Below is a small trained network, with its code and all its weights. Each question gives an input and a target symbol and asks what happens when units are switched off, that is, made to give their printed mean instead of their output.

import numpy as np


def w(rows, s, z=0):
    codes = np.array(rows[::2]) - 128.0
    scale = np.full(codes.shape[1], s)
    scale[-1] = z or s
    return codes * scale


def norm(h):
    return h / np.sqrt((h * h).mean(-1, keepdims=True) + 1e-5)


def f(y):
    return y / 2 * (1 + np.tanh(0.7978845608 * (y + 0.044715 * y**3)))


def softmax(a):
    e = np.exp(a - a.max(-1, keepdims=True))
    return e / e.sum(-1, keepdims=True)


def log_softmax(a):
    a = a - a.max(-1, keepdims=True)
    return a - np.log(np.exp(a).sum(-1, keepdims=True))


def net(x, mask):
    ids = ['Θβγηλξω'.index(c) for c in x.split()]
    T = len(ids)
    res = E[ids] + P[:T]
    u = 0
    for l in range(2):
        r = norm(res)
        for j in range(2):
            rows = slice(3 * j, 3 * j + 3)
            q, k, v = (r @ M[l][rows].T for M in (Q, K, V))
            z = softmax(np.where(np.tri(T) > 0, q @ k.T / 3**0.5, -1e9)) @ v
            o = O[l][rows]
            res = res + np.where(mask[u + j], z, o[:, -1]) @ o[:, :-1]
        u += 2
        y = f(norm(res) @ A[l][:, :-1].T + A[l][:, -1])
        res = res + np.where(mask[u : u + 4], y, B[l][:, -1]) @ B[l][:, :-1]
        u += 4
    return log_softmax(norm(res)[-1] @ U[:, :-1].T + U[:, -1])


Q, K, V, O, A, B = {}, {}, {}, {}, {}, {}
E = w([
[188,240,156,176,123,133,138,176,124,114],'Θ',
[189,144,125,52,84,128,162,189,147,85],'β',
[128,157,131,126,106,11,117,110,132,53],'γ',
[121,145,174,89,156,168,254,92,121,72],'η',
[99,56,149,135,165,140,85,68,48,207],'λ',
[63,150,144,51,111,148,102,143,235,110],'ξ',
[60,185,174,113,82,71,184,108,156,178],'ω',
],0.005)
P = w([
[147,112,204,4,51,33,166,86,110,148],'0',
[22,190,164,73,114,91,148,154,83,61],'1',
[158,174,149,90,157,66,162,52,223,127],'2',
[95,155,219,124,54,138,108,98,124,52],'3',
[89,237,53,92,170,99,145,92,119,95],'4',
[133,100,253,188,156,82,165,105,211,92],'5',
[43,211,156,93,141,126,94,155,37,88],'6',
],0.0022)
Q[0] = w([
[199,52,253,200,88,150,110,123,205,133],'L0H1',
[223,128,84,129,171,95,139,83,222,166],'L0H1',
[166,97,124,162,145,122,149,79,203,156],'L0H1',
[79,166,184,94,116,154,114,139,166,125],'L0H2',
[93,160,139,93,164,71,157,132,166,60],'L0H2',
[175,139,118,155,103,70,101,144,157,54],'L0H2',
],0.021)
K[0] = w([
[140,197,1,78,218,91,157,104,131,178],'L0H1',
[60,158,102,103,80,166,97,125,32,102],'L0H1',
[99,180,84,106,117,149,105,146,72,127],'L0H1',
[91,108,138,126,168,179,110,122,151,180],'L0H2',
[116,102,115,172,172,169,90,92,100,151],'L0H2',
[122,116,119,169,119,60,87,87,111,127],'L0H2',
],0.021)
V[0] = w([
[53,36,59,93,105,71,36,127,189,86],'L0H1',
[197,120,150,27,112,135,110,199,132,4],'L0H1',
[189,178,131,198,56,2,83,168,121,133],'L0H1',
[113,206,168,124,112,59,144,106,187,52],'L0H2',
[113,93,152,90,148,158,63,162,191,133],'L0H2',
[147,105,103,169,132,65,42,113,133,101],'L0H2',
],0.0059)
O[0] = w([
[111,134,188,111,157,172,227,212,51,98,173],'L0H1',
[110,19,251,107,131,162,57,99,92,79,224],'L0H1',
[109,79,241,75,218,70,139,227,225,199,253],'L0H1',
[67,65,253,135,199,81,182,234,122,143,234],'L0H2',
[197,119,169,143,106,143,144,102,93,90,98],'L0H2',
[109,149,116,139,116,208,157,89,121,127,151],'L0H2',
],0.0035,0.0051)
A[0] = w([
[133,145,50,217,140,150,144,174,74,158,74],'L0N1',
[208,191,111,129,128,216,69,172,176,85,186],'L0N2',
[161,136,118,160,120,27,79,120,104,30,1],'L0N3',
[251,54,48,37,47,143,132,163,106,170,79],'L0N4',
],0.012,0.0024)
B[0] = w([
[179,186,184,139,192,137,53,75,95,160,207],'L0N1',
[199,156,224,173,237,132,65,181,210,64,238],'L0N2',
[200,112,99,25,130,45,148,97,115,156,254],'L0N3',
[97,25,193,63,102,127,201,255,130,143,194],'L0N4',
],0.0074,0.0031)
Q[1] = w([
[124,160,162,148,149,129,132,123,144,122],'L1H1',
[200,193,69,153,122,123,167,172,165,131],'L1H1',
[161,151,213,78,198,111,91,108,130,138],'L1H1',
[108,135,138,123,130,96,126,132,128,151],'L1H2',
[113,65,136,134,88,150,101,135,115,123],'L1H2',
[145,107,8,180,88,174,113,221,162,74],'L1H2',
],0.017)
K[1] = w([
[122,163,101,107,149,125,137,130,100,83],'L1H1',
[118,162,92,147,146,109,107,90,29,254],'L1H1',
[248,199,151,124,209,134,114,126,160,70],'L1H1',
[109,149,105,145,150,139,138,139,136,134],'L1H2',
[112,56,167,100,138,161,68,125,153,130],'L1H2',
[37,46,151,55,25,67,208,151,149,100],'L1H2',
],0.014)
V[1] = w([
[166,139,52,163,111,170,175,195,197,70],'L1H1',
[222,169,91,122,64,108,197,255,197,95],'L1H1',
[164,129,152,146,150,94,107,143,99,173],'L1H1',
[113,175,189,108,109,66,166,127,179,113],'L1H2',
[164,229,188,57,58,105,178,152,235,10],'L1H2',
[125,196,146,143,167,158,98,64,130,108],'L1H2',
],0.0063)
O[1] = w([
[25,94,217,85,130,43,150,93,141,77,52],'L1H1',
[4,84,197,75,119,92,182,110,105,149,180],'L1H1',
[118,149,121,138,128,183,140,182,134,137,190],'L1H1',
[131,156,41,80,104,131,160,82,137,154,254],'L1H2',
[219,239,38,118,90,88,144,80,132,123,242],'L1H2',
[105,191,215,138,101,162,169,157,141,122,127],'L1H2',
],0.0038,0.0058)
A[1] = w([
[83,119,106,142,120,107,69,115,220,118,70],'L1N1',
[50,186,86,164,60,118,154,120,157,161,98],'L1N2',
[116,1,114,163,119,146,83,125,90,137,1],'L1N3',
[142,141,145,140,144,156,184,102,102,50,75],'L1N4',
],0.021,0.0028)
B[1] = w([
[70,150,60,99,137,183,105,114,115,107,187],'L1N1',
[118,129,155,215,9,117,87,119,185,151,195],'L1N2',
[79,63,181,125,135,128,56,2,47,227,255],'L1N3',
[116,81,81,168,111,172,173,129,82,133,203],'L1N4',
],0.012,0.0048)
U = w([
[9,144,35,78,170,197,76,141,174,90,68],'Θ',
[87,73,196,136,166,145,50,39,52,206,131],'β',
[98,83,217,80,164,119,192,235,180,122,167],'γ',
[196,158,64,46,113,19,163,56,122,112,107],'η',
[226,210,145,212,190,171,70,129,109,112,23],'λ',
[125,73,64,176,99,195,251,132,54,93,161],'ξ',
[100,157,116,209,4,103,95,132,210,150,254],'ω',
],0.0043,0.00055)

Each question gives the input, a string of symbols that net reads in full, and the target symbol t.
The units are the heads (3 rows each of Q, K, V and O) and the neurons (one row each of A and B). Each row of codes is followed by its name. A weight is (code - 128) times the scale printed after its matrix; where a second scale follows, it is the last column's (O, A, B and U).
mask holds one flag per unit, layer by layer, with each layer's heads first. A switched-off unit (its flag False) gives its mean, the last column of its rows in O or B, instead of its output. The means were averaged over made-up inputs and are rounded, as every weight is.
A unit's drop is (log p(t) with every unit on - log p(t) with that unit switched off) / (log p(t) with every unit on - log p(t) with every unit switched off).
The circuit of an input: a set's keep is (log p(t) with only the set's units on - log p(t) with every unit switched off) / (log p(t) with every unit on - log p(t) with every unit switched off). Starting from all 12 units, units are removed one at a time, each time the one whose removal leaves the highest keep (on an exact tie, the one counted first), for as long as the keep stays at least 0.8.
circuit, biggest first: the units of the circuit, biggest drop first
top k neurons: the k neurons with the biggest drops, biggest first
which heads matter: for each layer, one digit per head in row order, 1 if its drop is at least 0.15 and else 0, layers parted by /
input λ β γ λ β λ β, target γ: circuit, biggest first	(L0N4 L0H2)
input λ γ ξ, target Θ: which heads matter	01 / 00
input Θ β γ η η Θ, target η: top 2 neurons	(L0N3 L1N3)
input Θ γ β ξ γ η ξ, target η: circuit, biggest first	(L0H1 L0H2 L0N3)
input ξ γ γ γ, target γ: circuit, biggest first	(L1N3 L0H1)
input ξ λ γ Θ λ β, target λ: circuit, biggest first	(L0H1 L0N2)
input Θ Θ Θ, target Θ: top neuron	(L1N1)
input γ γ γ λ ξ λ, target ξ: circuit, biggest first	(L0H1 L1N4)
input β γ λ λ η, target λ: circuit, biggest first	(L0H1 L0H2 L0N2)
input ξ γ ξ γ ξ, target γ: circuit, biggest first	(L0H2 L1N3)
input λ ω λ ξ, target λ: which heads matter	10 / 00
input γ λ γ Θ ξ Θ, target λ: circuit, biggest first	(L0H2 L0N2)
input λ γ Θ γ ω λ, target ω: top 2 neurons	(L0N4 L1N2)
input λ γ γ Θ λ, target Θ: top 4 neurons	(L0N4 L1N1 L1N3 L0N3)
input γ λ γ γ γ, target η: circuit, biggest first	(L0N3)
input γ λ β ξ ξ Θ λ, target Θ: top 2 neurons	(L1N1 L1N3)
input λ λ β η Θ ω, target Θ: top 3 neurons	(L1N1 L0N1 L0N3)
input γ λ ξ, target Θ: circuit, biggest first	(L0H2 L1N1)
input γ γ γ Θ β, target Θ: circuit, biggest first	(L0H1 L1N1)
input ω γ γ λ λ, target λ: which heads matter	10 / 10
input γ ξ Θ γ, target Θ: which heads matter	11 / 00
input β λ γ λ, target γ: circuit, biggest first	(L0H1 L1N3)
input λ γ γ ξ γ λ γ, target λ: circuit, biggest first	(L0H1 L0N2 L0H2)
input γ λ ξ λ, target ξ: circuit, biggest first	(L1N4 L0H1)
input λ η ω, target ω: which heads matter	01 / 00
input λ λ ξ, target λ: which heads matter	10 / 10
input γ ξ γ λ ω λ, target ω: which heads matter	10 / 01
input λ λ λ η γ λ, target γ: top neuron	(L0N2)
input Θ γ ω, target γ: which heads matter	10 / 00
input γ η λ γ γ η λ, target η: top 2 neurons	(L0N3 L0N2)
